Here is a tiny trained network, its code and every weight. The questions are about switching its units off for an input and a target symbol, where a switched-off unit gives its printed mean instead of its output.

import numpy as np


def w(rows, s, z=0):
    codes = np.array(rows[::2]) - 128.0
    scale = np.full(codes.shape[1], s)
    scale[-1] = z or s
    return codes * scale


def f(y):
    return y / 2 * (1 + np.tanh(0.7978845608 * (y + 0.044715 * y**3)))


def softmax(a):
    e = np.exp(a - a.max(-1, keepdims=True))
    return e / e.sum(-1, keepdims=True)


def log_softmax(a):
    a = a - a.max(-1, keepdims=True)
    return a - np.log(np.exp(a).sum(-1, keepdims=True))


def net(x, mask):
    ids = ['ΓΣΦΩαδεθμξψ'.index(c) for c in x.split()]
    T = len(ids)
    res = E[ids] + P[:T]
    u = 0
    for l in range(3):
        q, k, v = (res @ M[l].T for M in (Q, K, V))
        z = softmax(np.where(np.tri(T) > 0, q @ k.T / 3**0.5, -1e9)) @ v
        res = res + np.where(mask[u], z, O[l][:, -1]) @ O[l][:, :-1]
        u += 1
        y = f(res @ A[l][:, :-1].T + A[l][:, -1])
        res = res + np.where(mask[u : u + 4], y, B[l][:, -1]) @ B[l][:, :-1]
        u += 4
    return log_softmax(res[-1] @ U[:, :-1].T + U[:, -1])


Q, K, V, O, A, B = {}, {}, {}, {}, {}, {}
E = w([
[150,193,131],'Γ',
[83,221,220],'Σ',
[123,63,106],'Φ',
[62,131,39],'Ω',
[128,202,87],'α',
[136,136,100],'δ',
[116,174,74],'ε',
[201,39,157],'θ',
[87,144,50],'μ',
[121,193,81],'ξ',
[5,113,193],'ψ',
],0.016)
P = w([
[109,101,3],'0',
[112,133,47],'1',
[117,133,91],'2',
[127,148,132],'3',
[134,159,156],'4',
[151,185,201],'5',
[140,172,212],'6',
],0.0067)
Q[0] = w([
[226,209,3],'0.h0',
[31,135,41],'0.h0',
[226,222,126],'0.h0',
],0.0052)
K[0] = w([
[133,91,166],'0.h0',
[214,207,255],'0.h0',
[43,186,111],'0.h0',
],0.0065)
V[0] = w([
[22,53,155],'0.h0',
[77,2,183],'0.h0',
[185,50,149],'0.h0',
],0.0048)
O[0] = w([
[25,143,246,132],'0.h0',
[167,118,214,13],'0.h0',
[117,95,140,3],'0.h0',
],0.011,0.0027)
A[0] = w([
[95,235,51,253],'0.n0',
[185,132,69,150],'0.n1',
[105,109,77,127],'0.n2',
[178,10,61,186],'0.n3',
],0.013,0.0033)
B[0] = w([
[59,1,225,250],'0.n0',
[137,3,119,157],'0.n1',
[137,121,236,159],'0.n2',
[112,32,65,151],'0.n3',
],0.0095,0.02)
Q[1] = w([
[78,63,252],'1.h0',
[183,157,139],'1.h0',
[132,139,91],'1.h0',
],0.013)
K[1] = w([
[234,246,134],'1.h0',
[76,88,159],'1.h0',
[127,186,59],'1.h0',
],0.012)
V[1] = w([
[152,211,2],'1.h0',
[220,124,205],'1.h0',
[113,126,139],'1.h0',
],0.0096)
O[1] = w([
[66,63,116,2],'1.h0',
[154,10,109,116],'1.h0',
[142,125,95,141],'1.h0',
],0.011,0.035)
A[1] = w([
[134,119,118,2],'1.n0',
[97,234,78,162],'1.n1',
[200,129,140,27],'1.n2',
[176,14,1,141],'1.n3',
],0.0062,0.0054)
B[1] = w([
[26,85,196,25],'1.n0',
[254,103,100,206],'1.n1',
[123,33,210,241],'1.n2',
[211,151,209,250],'1.n3',
],0.0099,0.0016)
Q[2] = w([
[255,168,201],'2.h0',
[218,21,134],'2.h0',
[173,135,236],'2.h0',
],0.0052)
K[2] = w([
[137,172,156],'2.h0',
[159,124,158],'2.h0',
[103,153,2],'2.h0',
],0.0071)
V[2] = w([
[202,155,135],'2.h0',
[118,74,169],'2.h0',
[142,224,254],'2.h0',
],0.0095)
O[2] = w([
[1,98,30,180],'2.h0',
[203,201,111,145],'2.h0',
[183,147,125,253],'2.h0',
],0.0094,0.029)
A[2] = w([
[187,139,129,243],'2.n0',
[59,190,127,19],'2.n1',
[41,83,88,150],'2.n2',
[245,181,128,2],'2.n3',
],0.012,0.0053)
B[2] = w([
[147,176,28,222],'2.n0',
[53,190,58,128],'2.n1',
[91,170,19,131],'2.n2',
[3,44,240,252],'2.n3',
],0.0061,0.02)
U = w([
[158,39,76,131],'Γ',
[195,136,83,202],'Σ',
[19,104,102,111],'Φ',
[126,186,177,93],'Ω',
[136,91,143,121],'α',
[127,115,102,148],'δ',
[128,117,130,94],'ε',
[82,101,18,252],'θ',
[127,144,142,90],'μ',
[129,100,150,83],'ξ',
[108,249,87,115],'ψ',
],0.014,0.011)

Each question gives the input, a string of symbols that net reads in full, and the target symbol t.
The units are the heads (3 rows each of Q, K, V and O) and the neurons (one row each of A and B). Each row of codes is followed by its name. A weight is (code - 128) times the scale printed after its matrix; where a second scale follows, it is the last column's (O, A, B and U).
mask holds one flag per unit, layer by layer, with each layer's heads first. A switched-off unit (its flag False) gives its mean, the last column of its rows in O or B, instead of its output. The means were averaged over made-up inputs and are rounded, as every weight is.
A unit's drop is (log p(t) with every unit on - log p(t) with that unit switched off) / (log p(t) with every unit on - log p(t) with every unit switched off).
The circuit of an input: a set's keep is (log p(t) with only the set's units on - log p(t) with every unit switched off) / (log p(t) with every unit on - log p(t) with every unit switched off). Starting from the 12 units with the biggest drops (on a tie, the unit counted first), units are removed one at a time, each time the one whose removal leaves the highest keep (on an exact tie, the one counted first), for as long as the keep stays at least 0.8.
units of the circuit, in order: the units of the circuit, biggest drop first
most important unit: the unit with the biggest drop
top k neurons: the k neurons with the biggest drops, biggest first
top k neurons in layer l: the k neurons of layer l with the biggest drops, biggest first
input θ Γ μ, target Γ: units of the circuit, in order -> [1.h0 0.h0]
input ξ α Ω Φ α, target Φ: units of the circuit, in order -> [0.n0 2.h0]
input ψ θ α, target θ: top 4 neurons -> [0.n0 2.n3 1.n1 0.n2]
input α θ Ω Ω ε, target Ω: top 4 neurons -> [0.n3 0.n0 2.n3 1.n1]
input α α α, target α: top 2 neurons -> [2.n3 0.n0]
input Φ ψ ξ α Ω Φ ξ, target Φ: top 3 neurons -> [0.n0 0.n3 0.n2]
input ξ α Ω θ μ, target θ: top neuron -> [0.n0]
input ψ α Γ Ω, target Γ: units of the circuit, in order -> [0.h0 0.n3 1.h0]
input θ ψ ξ, target ψ: top 3 neurons in layer 0 -> [0.n3 0.n0 0.n2]
input ψ Γ Ω, target Γ: top 4 neurons -> [2.n3 0.n0 0.n3 2.n0]
input ξ Φ ψ ψ μ, target ψ: top 2 neurons -> [2.n3 0.n0]
input Ω ξ ε ψ α, target ψ: units of the circuit, in order -> [2.n3 0.n0 0.n2 1.h0]
input Ω Ω Φ μ, target Φ: units of the circuit, in order -> [0.n0 1.h0]
input α ψ μ, target ψ: most important unit -> 0.h0
input α Φ α μ θ, target Γ: top 3 neurons -> [1.n3 0.n3 2.n3]
input Ω Ω ξ α Φ Ω, target Φ: units of the circuit, in order -> [0.n0 1.h0]
input ε Φ ψ Ω, target ψ: units of the circuit, in order -> [2.n3 0.h0 0.n1]
input Γ Ω α ε Φ Ω, target Φ: top 3 neurons -> [0.n0 0.n3 2.n0]
input Φ α Ω, target α: units of the circuit, in order -> [2.h0 1.h0 0.n0 0.h0]
input ψ ψ μ θ ξ, target θ: top 4 neurons -> [0.n0 1.n1 2.n3 0.n2]
input ε Γ θ α ξ Φ, target θ: units of the circuit, in order -> [0.n0 2.h0]
